Below is a small trained network, with its code and all its weights. Each question gives an input and a class and asks what happens when units are switched off, that is, made to give their printed mean instead of their output.

import numpy as np


def w(rows, s, z=0):
    codes = np.array(rows[::2]) - 128.0
    scale = np.full(codes.shape[1], s)
    scale[-1] = z or s
    return codes * scale


def f(y):
    return np.maximum(y, 0)


def log_softmax(a):
    a = a - a.max(-1, keepdims=True)
    return a - np.log(np.exp(a).sum(-1, keepdims=True))


def net(x, mask):
    res = np.array(x, float).reshape(1, 7) / 4 @ E
    y = f(res @ A[0][:, :-1].T + A[0][:, -1])
    res = res + np.where(mask, y, B[0][:, -1]) @ B[0][:, :-1]
    return log_softmax(res[-1] @ U[:, :-1].T + U[:, -1])


A, B = {}, {}
E = w([
[241,112,136,167,65,201,146],'x0',
[96,42,150,39,107,188,100],'x1',
[89,181,41,120,136,254,112],'x2',
[70,179,246,152,81,167,74],'x3',
[178,146,187,112,250,182,144],'x4',
[83,146,155,107,108,140,253],'x5',
[73,49,129,238,168,169,140],'x6',
],0.0093)
A[0] = w([
[115,32,153,214,130,149,153,30],'neuron 0',
[138,82,63,123,139,102,153,44],'neuron 1',
[191,124,137,159,93,170,144,94],'neuron 2',
[111,61,139,85,84,159,133,78],'neuron 3',
[89,160,216,154,111,138,84,30],'neuron 4',
[105,62,141,74,125,164,119,69],'neuron 5',
[173,92,77,92,182,109,144,53],'neuron 6',
[191,130,175,135,172,162,151,71],'neuron 7',
[93,136,69,125,23,80,127,36],'neuron 8',
[162,196,165,46,110,110,117,85],'neuron 9',
[100,42,148,195,174,164,165,31],'neuron 10',
[135,181,99,181,119,131,144,112],'neuron 11',
[112,91,129,89,110,142,114,21],'neuron 12',
[116,128,183,118,97,130,235,152],'neuron 13',
[101,154,133,123,145,153,179,78],'neuron 14',
[87,79,115,211,133,126,127,47],'neuron 15',
[189,64,217,158,95,44,161,81],'neuron 16',
[140,109,106,135,173,95,35,156],'neuron 17',
[173,88,146,145,153,75,45,119],'neuron 18',
[129,74,158,98,116,119,127,86],'neuron 19',
[74,162,188,164,92,153,112,86],'neuron 20',
[119,105,183,121,110,88,222,84],'neuron 21',
[142,81,133,88,131,143,89,112],'neuron 22',
[172,146,165,60,107,72,122,79],'neuron 23',
[159,190,143,189,153,70,132,77],'neuron 24',
[105,192,52,116,112,217,118,63],'neuron 25',
[78,136,139,100,120,127,217,81],'neuron 26',
[12,174,84,76,177,92,122,123],'neuron 27',
[112,182,190,127,109,167,83,17],'neuron 28',
[142,80,32,118,156,114,156,36],'neuron 29',
[140,69,164,111,129,84,128,3],'neuron 30',
[120,74,145,40,136,158,122,38],'neuron 31',
[180,176,117,47,86,129,130,73],'neuron 32',
[130,145,147,135,129,134,61,101],'neuron 33',
[149,163,122,194,94,96,153,136],'neuron 34',
[47,125,148,113,165,43,114,79],'neuron 35',
[118,73,131,83,97,151,125,93],'neuron 36',
[169,189,108,46,114,117,126,36],'neuron 37',
[134,95,103,172,27,126,129,70],'neuron 38',
[180,156,186,86,252,166,141,33],'neuron 39',
[175,86,59,96,179,96,173,4],'neuron 40',
[116,182,99,179,148,92,143,99],'neuron 41',
[141,195,107,157,138,106,153,8],'neuron 42',
[204,114,139,147,16,175,164,102],'neuron 43',
],0.012,0.0034)
B[0] = w([
[83,138,118,188,178,109,132,221],'neuron 0',
[130,131,145,132,89,113,185,197],'neuron 1',
[186,104,132,146,168,117,133,187],'neuron 2',
[151,194,175,103,139,101,99,189],'neuron 3',
[143,113,172,147,45,114,220,202],'neuron 4',
[148,195,183,125,129,115,95,187],'neuron 5',
[138,113,175,143,65,139,176,207],'neuron 6',
[122,75,105,77,125,65,102,196],'neuron 7',
[77,96,88,79,102,41,89,223],'neuron 8',
[97,107,130,203,145,114,126,215],'neuron 9',
[74,144,127,194,152,96,113,223],'neuron 10',
[147,187,151,84,147,122,113,178],'neuron 11',
[140,168,154,115,139,108,101,158],'neuron 12',
[184,151,56,167,101,166,95,222],'neuron 13',
[134,132,76,121,102,143,90,171],'neuron 14',
[64,156,133,167,146,95,103,203],'neuron 15',
[77,97,141,57,154,227,151,251],'neuron 16',
[163,129,74,145,102,163,101,204],'neuron 17',
[146,155,47,139,94,215,97,205],'neuron 18',
[119,169,157,91,139,144,129,168],'neuron 19',
[132,96,137,134,88,95,183,203],'neuron 20',
[122,140,67,124,93,195,92,215],'neuron 21',
[149,170,144,122,120,123,89,177],'neuron 22',
[60,121,128,178,171,149,123,209],'neuron 23',
[121,186,184,90,129,140,103,203],'neuron 24',
[67,106,100,51,170,254,164,222],'neuron 25',
[173,147,82,165,85,153,62,201],'neuron 26',
[212,66,138,135,188,129,133,245],'neuron 27',
[127,116,154,144,76,135,195,193],'neuron 28',
[125,133,174,144,71,132,192,218],'neuron 29',
[98,137,148,95,146,172,144,177],'neuron 30',
[144,180,165,128,130,113,120,188],'neuron 31',
[72,141,119,216,171,112,131,206],'neuron 32',
[162,129,84,159,88,141,147,168],'neuron 33',
[143,164,162,90,143,122,107,194],'neuron 34',
[194,64,132,113,188,139,147,223],'neuron 35',
[157,175,158,107,139,114,105,180],'neuron 36',
[59,125,145,232,148,130,128,202],'neuron 37',
[121,94,82,80,132,76,119,204],'neuron 38',
[83,79,66,43,85,11,81,237],'neuron 39',
[130,127,173,157,70,133,181,225],'neuron 40',
[149,187,173,100,137,123,102,191],'neuron 41',
[137,180,164,114,138,114,122,172],'neuron 42',
[202,66,140,131,194,99,136,220],'neuron 43',
],0.01,0.012)
U = w([
[28,119,135,216,168,116,120,46],'0',
[129,95,179,124,5,131,220,2],'1',
[75,66,76,24,81,40,85,224],'2',
[63,104,127,42,154,249,144,231],'3',
[156,229,198,75,134,117,86,100],'4',
[227,29,139,129,204,125,135,142],'5',
[170,143,33,154,40,202,67,179],'6',
],0.014,0.0027)

Each question gives the input, the list of numbers given to net, and the class t.
The units are the neurons (one row each of A and B). Each row of codes is followed by its name. A weight is (code - 128) times the scale printed after its matrix; where a second scale follows, it is the last column's (A, B and U).
mask holds one flag per neuron, in row order. A switched-off neuron (its flag False) gives its mean, the last column of its row in B, instead of its output. The means were averaged over made-up inputs and are rounded, as every weight is.
A unit's drop is (log p(t) with every unit on - log p(t) with that unit switched off) / (log p(t) with every unit on - log p(t) with every unit switched off).
The circuit of an input: a set's keep is (log p(t) with only the set's units on - log p(t) with every unit switched off) / (log p(t) with every unit on - log p(t) with every unit switched off). Starting from the 12 units with the biggest drops (on a tie, the unit counted first), units are removed one at a time, each time the one whose removal leaves the highest keep (on an exact tie, the one counted first), for as long as the keep stays at least 0.8.
circuit, biggest first: the units of the circuit, biggest drop first
unit that matters most: the unit with the biggest drop
k most important neurons: the k neurons with the biggest drops, biggest first
drop of u: that unit's drop, to one decimal
input [-5,6,7,8,2,0,4], class 1: unit that matters most : neuron 4
input [-2,-8,-3,-6,-4,8,6], class 4: 2 most important neurons : neuron 41; neuron 34
input [-3,-1,6,-3,-6,2,-6], class 0: 3 most important neurons : neuron 37; neuron 32; neuron 39
input [-4,-4,5,6,-4,0,3], class 1: circuit, biggest first : neuron 4; neuron 20
input [-7,-3,7,4,-4,-5,3], class 3: 2 most important neurons : neuron 25; neuron 43
input [-7,3,6,1,5,0,-1], class 5: 2 most important neurons : neuron 27; neuron 16
input [6,-8,6,7,-5,7,-4], class 4: 3 most important neurons : neuron 11; neuron 34; neuron 42
input [2,-3,7,8,0,3,-6], class 1: 2 most important neurons : neuron 28; neuron 4
input [2,-6,-1,2,7,-1,5], class 2: 2 most important neurons : neuron 39; neuron 7
input [-7,6,-1,5,-2,7,-2], class 5: 2 most important neurons : neuron 27; neuron 35
input [8,-2,8,-8,2,-2,8], class 0: 4 most important neurons : neuron 10; neuron 0; neuron 15; neuron 16
input [-3,-1,0,-8,8,-3,-5], class 1: 2 most important neurons : neuron 40; neuron 6
input [5,7,-4,-3,-2,8,4], class 6: 3 most important neurons : neuron 13; neuron 21; neuron 26
input [-7,-5,5,-6,5,-6,-8], class 0: unit that matters most : neuron 37
input [8,-8,0,-2,-2,7,1], class 4: drop of neuron 24 : 0.3
input [3,7,-6,4,-3,-1,2], class 4: drop of neuron 25 : 0.3
input [-4,-1,-8,-2,0,-6,-6], class 3: drop of neuron 16 : 0.3
